Below are the code and all the weights of a small trained network. Each question names an input and a class and asks about switching units off, where a switched-off unit gives its printed mean instead of its output.

import numpy as np


def w(rows, s, z=0):
    codes = np.array(rows[::2]) - 128.0
    scale = np.full(codes.shape[1], s)
    scale[-1] = z or s
    return codes * scale


def norm(h):
    return h / np.sqrt((h * h).mean(-1, keepdims=True) + 1e-5)


def f(y):
    return y / 2 * (1 + np.tanh(0.7978845608 * (y + 0.044715 * y**3)))


def log_softmax(a):
    a = a - a.max(-1, keepdims=True)
    return a - np.log(np.exp(a).sum(-1, keepdims=True))


def net(x, mask):
    res = np.array(x, float).reshape(1, 7) / 4 @ E
    u = 0
    for l in range(2):
        y = f(norm(res) @ A[l][:, :-1].T + A[l][:, -1])
        res = res + np.where(mask[u : u + 7], y, B[l][:, -1]) @ B[l][:, :-1]
        u += 7
    return log_softmax(norm(res)[-1] @ U[:, :-1].T + U[:, -1])


A, B = {}, {}
E = w([
[200,158,3,166,105,100],'x0',
[180,106,143,22,100,105],'x1',
[123,128,125,127,126,133],'x2',
[118,127,118,122,119,133],'x3',
[169,12,86,127,160,131],'x4',
[121,128,124,124,125,140],'x5',
[132,129,131,130,135,125],'x6',
],0.0067)
A[0] = w([
[62,19,191,119,131,146,100],'0.n1',
[35,93,161,213,190,155,79],'0.n2',
[104,1,157,134,164,111,39],'0.n3',
[67,147,215,123,130,155,84],'0.n4',
[167,138,110,58,146,127,5],'0.n5',
[121,84,198,115,73,147,138],'0.n6',
[181,18,84,152,175,163,24],'0.n7',
],0.009,0.0024)
B[0] = w([
[230,153,191,145,189,136,253],'0.n1',
[189,72,153,172,20,157,245],'0.n2',
[149,161,106,99,127,250,218],'0.n3',
[32,92,116,106,97,75,231],'0.n4',
[147,128,154,100,50,104,155],'0.n5',
[122,116,137,115,182,126,189],'0.n6',
[99,87,96,131,133,54,222],'0.n7',
],0.012,0.0053)
A[1] = w([
[197,150,104,135,180,135,114],'1.n1',
[86,193,114,198,150,165,103],'1.n2',
[87,156,64,231,205,147,144],'1.n3',
[166,254,107,144,79,154,62],'1.n4',
[159,143,154,174,49,123,5],'1.n5',
[114,162,158,37,201,110,190],'1.n6',
[111,119,228,138,123,108,115],'1.n7',
],0.013,0.0026)
B[1] = w([
[126,134,204,87,69,140,207],'1.n1',
[136,139,177,128,64,211,165],'1.n2',
[85,126,117,253,160,156,203],'1.n3',
[173,204,86,84,153,125,250],'1.n4',
[91,162,138,100,179,131,235],'1.n5',
[85,130,117,159,241,103,251],'1.n6',
[108,145,86,114,50,113,255],'1.n7',
],0.017,0.0044)
U = w([
[47,126,169,108,14,126,221],'0',
[157,230,114,186,123,224,84],'1',
[221,41,202,152,85,232,32],'2',
[125,59,76,235,160,124,254],'3',
[17,129,134,86,207,45,79],'4',
[196,219,71,35,173,93,116],'5',
[168,85,206,50,252,144,200],'6',
[215,35,50,65,87,54,53],'7',
],0.013,0.0014)

Each question gives the input, the list of numbers given to net, and the class t.
The units are the neurons (one row each of A and B). Each row of codes is followed by its name. A weight is (code - 128) times the scale printed after its matrix; where a second scale follows, it is the last column's (A, B and U).
mask holds one flag per neuron, layer by layer. A switched-off neuron (its flag False) gives its mean, the last column of its row in B, instead of its output. The means were averaged over made-up inputs and are rounded, as every weight is.
A unit's drop is (log p(t) with every unit on - log p(t) with that unit switched off) / (log p(t) with every unit on - log p(t) with every unit switched off).
The circuit of an input: a set's keep is (log p(t) with only the set's units on - log p(t) with every unit switched off) / (log p(t) with every unit on - log p(t) with every unit switched off). Starting from the 12 units with the biggest drops (on a tie, the unit counted first), units are removed one at a time, each time the one whose removal leaves the highest keep (on an exact tie, the one counted first), for as long as the keep stays at least 0.8.
units of the circuit, in order: the units of the circuit, biggest drop first
k most important neurons: the k neurons with the biggest drops, biggest first
top k neurons in layer l: the k neurons of layer l with the biggest drops, biggest first
drop when u is switched off: that unit's drop, to one decimal
input [-4,-3,-8,7,1,0,1], class 2: units of the circuit, in order	(0.n2)
input [0,4,-8,4,-7,-8,-4], class 4: units of the circuit, in order	(0.n2 1.n6)
input [0,0,2,0,7,-8,4], class 2: 3 most important neurons	(0.n3 1.n1 0.n4)
input [0,4,8,-1,-4,-8,6], class 4: top 3 neurons in layer 0	(0.n2 0.n3 0.n1)
input [-8,0,8,-1,7,2,4], class 2: top 2 neurons in layer 1	(1.n5 1.n4)
input [-3,8,-6,-5,0,-7,3], class 4: 2 most important neurons	(1.n6 0.n2)
input [-6,-2,-3,-4,-1,8,-3], class 0: 2 most important neurons	(0.n2 0.n4)
input [-1,-8,4,-6,-3,-3,3], class 0: 2 most important neurons	(0.n2 0.n3)
input [-8,8,2,-5,-4,2,-6], class 4: top 2 neurons in layer 1	(1.n6 1.n7)
input [-4,-4,5,-5,-1,7,-3], class 0: 3 most important neurons	(0.n4 1.n7 1.n5)
input [-4,3,-5,-3,-7,0,-7], class 4: 2 most important neurons	(0.n2 1.n6)
input [-4,7,-2,-6,0,-6,4], class 4: units of the circuit, in order	(1.n6 0.n2)
input [-1,4,-8,8,-3,-6,7], class 4: 2 most important neurons	(0.n2 1.n6)
input [1,3,-5,3,2,-8,2], class 7: 2 most important neurons	(0.n1 1.n6)
input [-2,-4,-6,1,-1,2,-3], class 0: top neuron in layer 1	(1.n5)
input [-7,6,4,2,-3,2,-5], class 4: 2 most important neurons	(1.n6 1.n7)
input [0,8,0,-4,-4,0,7], class 4: 4 most important neurons	(0.n2 1.n6 0.n3 0.n1)
input [-6,3,-6,2,-5,-5,8], class 4: 2 most important neurons	(1.n6 0.n2)
input [0,8,-6,4,-6,-3,7], class 4: 3 most important neurons	(0.n2 1.n6 0.n3)
input [-1,0,-8,-5,0,-3,-5], class 0: top 2 neurons in layer 0	(0.n7 0.n1)
input [-2,-5,1,4,0,-3,-1], class 0: top 2 neurons in layer 0	(0.n4 0.n3)
input [-4,-3,3,1,3,-7,-1], class 2: top neuron in layer 0	(0.n2)
input [-1,-8,7,4,7,-5,3], class 2: top 3 neurons in layer 0	(0.n2 0.n3 0.n4)
input [-6,-3,-8,3,5,-2,1], class 2: drop when 0.n2 is switched off	0.4
input [-1,6,-5,-5,-1,5,6], class 4: drop when 0.n2 is switched off	0.9
